Below is a small trained network, with its code and all its weights. Each question gives an input and a class and asks what happens when units are switched off, that is, made to give their printed mean instead of their output.

import numpy as np


def w(rows, s, z=0):
    codes = np.array(rows[::2]) - 128.0
    scale = np.full(codes.shape[1], s)
    scale[-1] = z or s
    return codes * scale


def f(y):
    return np.maximum(y, 0)


def log_softmax(a):
    a = a - a.max(-1, keepdims=True)
    return a - np.log(np.exp(a).sum(-1, keepdims=True))


def net(x, mask):
    res = np.array(x, float).reshape(1, 8) / 4 @ E
    y = f(res @ A[0][:, :-1].T + A[0][:, -1])
    res = res + np.where(mask, y, B[0][:, -1]) @ B[0][:, :-1]
    return log_softmax(res[-1] @ U[:, :-1].T + U[:, -1])


A, B = {}, {}
E = w([
[186,165,144,100,182,185,68,56,133,136],'x0',
[127,123,127,123,115,137,132,123,135,133],'x1',
[135,135,122,127,133,122,120,139,127,113],'x2',
[133,128,126,125,123,132,131,130,130,127],'x3',
[123,121,130,123,127,130,131,122,127,133],'x4',
[129,127,248,116,104,113,122,127,172,95],'x5',
[101,192,136,138,74,128,160,65,49,69],'x6',
[113,140,147,104,70,133,36,174,80,177],'x7',
],0.015)
A[0] = w([
[149,65,115,108,185,96,89,201,217,222,114],'n1',
[104,112,166,110,131,139,115,127,140,99,44],'n2',
[77,109,123,137,108,65,151,174,114,130,66],'n3',
[94,114,47,155,167,150,99,131,73,162,63],'n4',
[108,139,130,129,109,126,90,168,103,131,35],'n5',
[94,86,149,156,95,43,163,160,127,115,79],'n6',
[139,100,100,127,153,129,128,112,166,81,56],'n7',
[121,114,132,109,130,85,137,96,108,150,83],'n8',
[121,133,127,111,129,142,139,133,134,126,68],'n9',
[155,110,228,113,106,107,139,145,150,115,62],'n10',
[126,76,130,124,161,136,111,151,164,190,83],'n11',
[93,142,147,92,67,138,20,184,48,204,65],'n12',
[97,132,252,110,122,132,113,128,176,68,65],'n13',
[139,116,50,119,146,147,143,138,68,182,53],'n14',
[99,101,117,133,158,104,137,173,145,146,71],'n15',
[93,185,154,131,93,121,134,100,54,94,86],'n16',
[119,144,3,132,150,179,159,137,97,152,79],'n17',
[124,113,136,98,134,99,136,103,93,119,37],'n18',
[146,100,85,165,194,102,212,69,186,74,50],'n19',
[123,129,119,115,127,121,124,138,133,112,60],'n20',
[160,47,156,121,152,111,103,175,153,126,115],'n21',
[86,184,131,137,75,83,148,67,40,74,109],'n22',
[101,94,105,173,72,81,193,213,130,124,99],'n23',
[140,109,101,116,128,131,128,147,115,106,94],'n24',
[52,115,114,140,92,76,176,184,122,124,104],'n25',
[119,165,152,160,108,165,149,110,63,100,40],'n26',
[101,131,129,92,134,111,140,109,96,122,53],'n27',
[174,186,141,98,157,183,83,61,142,142,40],'n28',
[183,170,134,93,179,202,75,69,145,136,59],'n29',
[126,147,109,166,141,131,200,130,179,104,31],'n30',
[100,108,130,149,190,149,225,70,182,70,36],'n31',
[123,98,87,109,139,125,113,117,105,110,17],'n32',
[118,120,127,137,105,144,81,142,102,131,2],'n33',
[114,136,137,118,162,115,130,159,171,151,41],'n34',
],0.011,0.0052)
B[0] = w([
[141,178,108,167,75,239,173,154,143,28,251],'n1',
[105,161,86,138,111,96,123,134,131,151,147],'n2',
[193,108,139,98,186,139,95,77,120,163,184],'n3',
[84,167,91,137,101,71,118,129,204,150,182],'n4',
[123,111,158,124,145,112,158,131,89,128,155],'n5',
[158,144,108,129,176,132,96,70,95,181,199],'n6',
[134,124,174,122,127,115,152,142,83,113,157],'n7',
[145,162,88,127,148,120,86,163,106,100,132],'n8',
[137,158,141,113,146,122,131,123,144,107,128],'n9',
[43,172,71,185,112,54,100,115,214,160,190],'n10',
[117,121,85,166,113,166,151,135,109,89,187],'n11',
[191,56,255,93,119,42,219,224,30,110,237],'n12',
[42,172,42,149,81,38,88,117,207,153,213],'n13',
[74,171,61,162,88,61,105,100,182,123,179],'n14',
[128,151,107,106,113,177,97,136,120,102,162],'n15',
[147,148,116,172,98,183,162,154,163,76,203],'n16',
[63,175,101,170,64,59,103,118,196,152,203],'n17',
[114,133,115,151,143,136,138,131,136,115,136],'n18',
[126,73,202,134,130,85,169,203,68,122,224],'n19',
[111,133,135,135,113,134,116,119,111,128,128],'n20',
[109,149,91,172,106,170,164,119,144,68,190],'n21',
[120,147,72,154,96,246,167,160,167,38,234],'n22',
[147,103,147,74,208,161,47,55,104,219,221],'n23',
[164,116,128,122,118,106,120,99,158,120,138],'n24',
[136,108,120,66,200,164,65,61,100,176,209],'n25',
[125,117,101,158,100,183,126,139,133,114,177],'n26',
[142,155,113,163,145,138,143,122,131,107,141],'n27',
[156,88,123,80,226,141,74,76,105,184,209],'n28',
[151,106,130,65,190,165,70,55,76,207,224],'n29',
[162,127,164,97,109,109,136,175,88,148,175],'n30',
[174,98,200,93,94,96,180,159,81,118,216],'n31',
[128,115,146,143,120,114,100,137,167,139,138],'n32',
[142,97,171,108,132,116,150,132,132,106,148],'n33',
[153,133,117,138,123,145,136,163,167,113,154],'n34',
],0.0082,0.019)
U = w([
[162,129,115,158,103,254,160,163,154,77,211],'0',
[172,107,139,103,182,173,86,88,116,181,107],'1',
[173,95,199,124,112,64,185,205,92,119,230],'2',
[108,141,99,158,94,44,116,136,202,145,6],'3',
],0.012,0.0012)

Each question gives the input, the list of numbers given to net, and the class t.
The units are the neurons (one row each of A and B). Each row of codes is followed by its name. A weight is (code - 128) times the scale printed after its matrix; where a second scale follows, it is the last column's (A, B and U).
mask holds one flag per neuron, in row order. A switched-off neuron (its flag False) gives its mean, the last column of its row in B, instead of its output. The means were averaged over made-up inputs and are rounded, as every weight is.
A unit's drop is (log p(t) with every unit on - log p(t) with that unit switched off) / (log p(t) with every unit on - log p(t) with every unit switched off).
The circuit of an input: a set's keep is (log p(t) with only the set's units on - log p(t) with every unit switched off) / (log p(t) with every unit on - log p(t) with every unit switched off). Starting from the 12 units with the biggest drops (on a tie, the unit counted first), units are removed one at a time, each time the one whose removal leaves the highest keep (on an exact tie, the one counted first), for as long as the keep stays at least 0.8.
circuit, biggest first: the units of the circuit, biggest drop first
k most important neurons: the k neurons with the biggest drops, biggest first
drop when u is switched off: that unit's drop, to one decimal
input [-8,-4,4,-7,5,2,7,8], class 1: 2 most important neurons => [n25 n23]
input [1,-5,-4,-4,0,-8,-2,-7], class 3: circuit, biggest first => [n17]
input [-3,2,6,-6,6,-7,6,5], class 3: 3 most important neurons => [n17 n1 n4]
input [-2,1,0,-8,-4,4,7,-8], class 2: 2 most important neurons => [n31 n19]
input [-3,-5,0,-3,-5,0,0,3], class 1: circuit, biggest first => [n19 n1]
input [4,-2,-7,-7,-1,7,2,5], class 3: 2 most important neurons => [n13 n10]
input [1,-5,-3,-7,8,-6,2,5], class 3: 4 most important neurons => [n14 n4 n17 n19]
input [7,-6,-8,-1,6,-3,-8,-7], class 0: 2 most important neurons => [n1 n12]
input [-8,6,-5,-7,0,3,-6,-7], class 1: 4 most important neurons => [n23 n25 n12 n6]
input [3,-7,-8,7,0,7,5,-1], class 3: 3 most important neurons => [n13 n1 n10]
input [-1,-2,-1,-2,-2,1,-6,-8], class 2: 3 most important neurons => [n19 n31 n22]
input [7,-3,2,3,-2,0,8,3], class 0: 2 most important neurons => [n22 n16]
input [-6,-7,3,-7,-1,-3,5,-1], class 1: 4 most important neurons => [n23 n1 n25 n3]
input [3,1,8,-2,-2,-6,-1,6], class 2: circuit, biggest first => [n12]
input [-3,-6,1,-4,0,2,2,1], class 1: drop when n1 is switched off => 1.1
input [1,8,-6,8,-1,4,-6,2], class 0: drop when n1 is switched off => 0.5
input [-4,0,-3,3,-7,-7,-1,8], class 2: drop when n12 is switched off => 7.7
